Below are the code and all the weights of a small trained network. Each question names an input and a class and asks about switching units off, where a switched-off unit gives its printed mean instead of its output.

import numpy as np


def w(rows, s, z=0):
    codes = np.array(rows[::2]) - 128.0
    scale = np.full(codes.shape[1], s)
    scale[-1] = z or s
    return codes * scale


def f(y):
    return np.maximum(y, 0)


def log_softmax(a):
    a = a - a.max(-1, keepdims=True)
    return a - np.log(np.exp(a).sum(-1, keepdims=True))


def net(x, mask):
    res = np.array(x, float).reshape(1, 7) / 4 @ E
    y = f(res @ A[0][:, :-1].T + A[0][:, -1])
    res = res + np.where(mask, y, B[0][:, -1]) @ B[0][:, :-1]
    return log_softmax(res[-1] @ U[:, :-1].T + U[:, -1])


A, B = {}, {}
E = w([
[78,163,211,100,118],'x0',
[169,183,213,128,218],'x1',
[104,75,255,128,93],'x2',
[203,60,197,148,196],'x3',
[240,186,126,30,96],'x4',
[127,193,147,116,209],'x5',
[105,232,166,164,101],'x6',
],0.007)
A[0] = w([
[221,149,99,114,116,220],'N0',
[196,188,178,85,208,145],'N1',
[1,190,153,169,157,172],'N2',
[18,206,141,137,141,121],'N3',
[66,57,65,102,67,110],'N4',
[118,54,148,176,229,115],'N5',
[80,144,114,77,85,255],'N6',
[151,149,190,141,107,128],'N7',
],0.0087,0.007)
B[0] = w([
[187,118,112,86,92,240],'N0',
[252,86,157,23,65,230],'N1',
[27,147,119,132,121,238],'N2',
[46,168,123,183,155,205],'N3',
[195,71,211,97,87,224],'N4',
[2,170,195,208,174,202],'N5',
[59,35,252,108,72,254],'N6',
[173,126,251,56,68,171],'N7',
],0.0082,0.008)
U = w([
[155,109,193,65,81,253],'0',
[2,165,177,247,162,81],'1',
[222,207,36,125,213,33],'2',
],0.0084,0.0042)

Each question gives the input, the list of numbers given to net, and the class t.
The units are the neurons (one row each of A and B). Each row of codes is followed by its name. A weight is (code - 128) times the scale printed after its matrix; where a second scale follows, it is the last column's (A, B and U).
mask holds one flag per neuron, in row order. A switched-off neuron (its flag False) gives its mean, the last column of its row in B, instead of its output. The means were averaged over made-up inputs and are rounded, as every weight is.
A unit's drop is (log p(t) with every unit on - log p(t) with that unit switched off) / (log p(t) with every unit on - log p(t) with every unit switched off).
The circuit of an input: a set's keep is (log p(t) with only the set's units on - log p(t) with every unit switched off) / (log p(t) with every unit on - log p(t) with every unit switched off). Starting from all 8 units, units are removed one at a time, each time the one whose removal leaves the highest keep (on an exact tie, the one counted first), for as long as the keep stays at least 0.8.
units of the circuit, in order: the units of the circuit, biggest drop first
k most important neurons: the k neurons with the biggest drops, biggest first
drop when u is switched off: that unit's drop, to one decimal
input [-7,5,-3,-5,0,8,-2], class 2: units of the circuit, in order : (N6, N4)
input [-1,5,8,5,-2,-6,-7], class 1: units of the circuit, in order : (N5)
input [-4,-3,5,-1,-8,-4,-5], class 1: 2 most important neurons : (N5, N1)
input [2,-1,2,7,0,0,-2], class 1: 2 most important neurons : (N5, N4)
input [-5,3,-6,2,5,-8,6], class 2: 3 most important neurons : (N6, N4, N7)
input [7,3,-5,8,-3,-4,-1], class 1: 2 most important neurons : (N5, N4)
input [5,-2,1,-4,-1,-5,0], class 1: 2 most important neurons : (N1, N0)
input [2,-8,4,-8,0,4,5], class 1: drop when N3 is switched off : 0.1
input [-4,-2,6,6,-4,6,-4], class 1: drop when N5 is switched off : 0.2
input [-1,6,-3,4,-5,4,-3], class 1: drop when N5 is switched off : 2.6
input [-5,3,-7,5,-2,4,-3], class 2: drop when N7 is switched off : 0.1
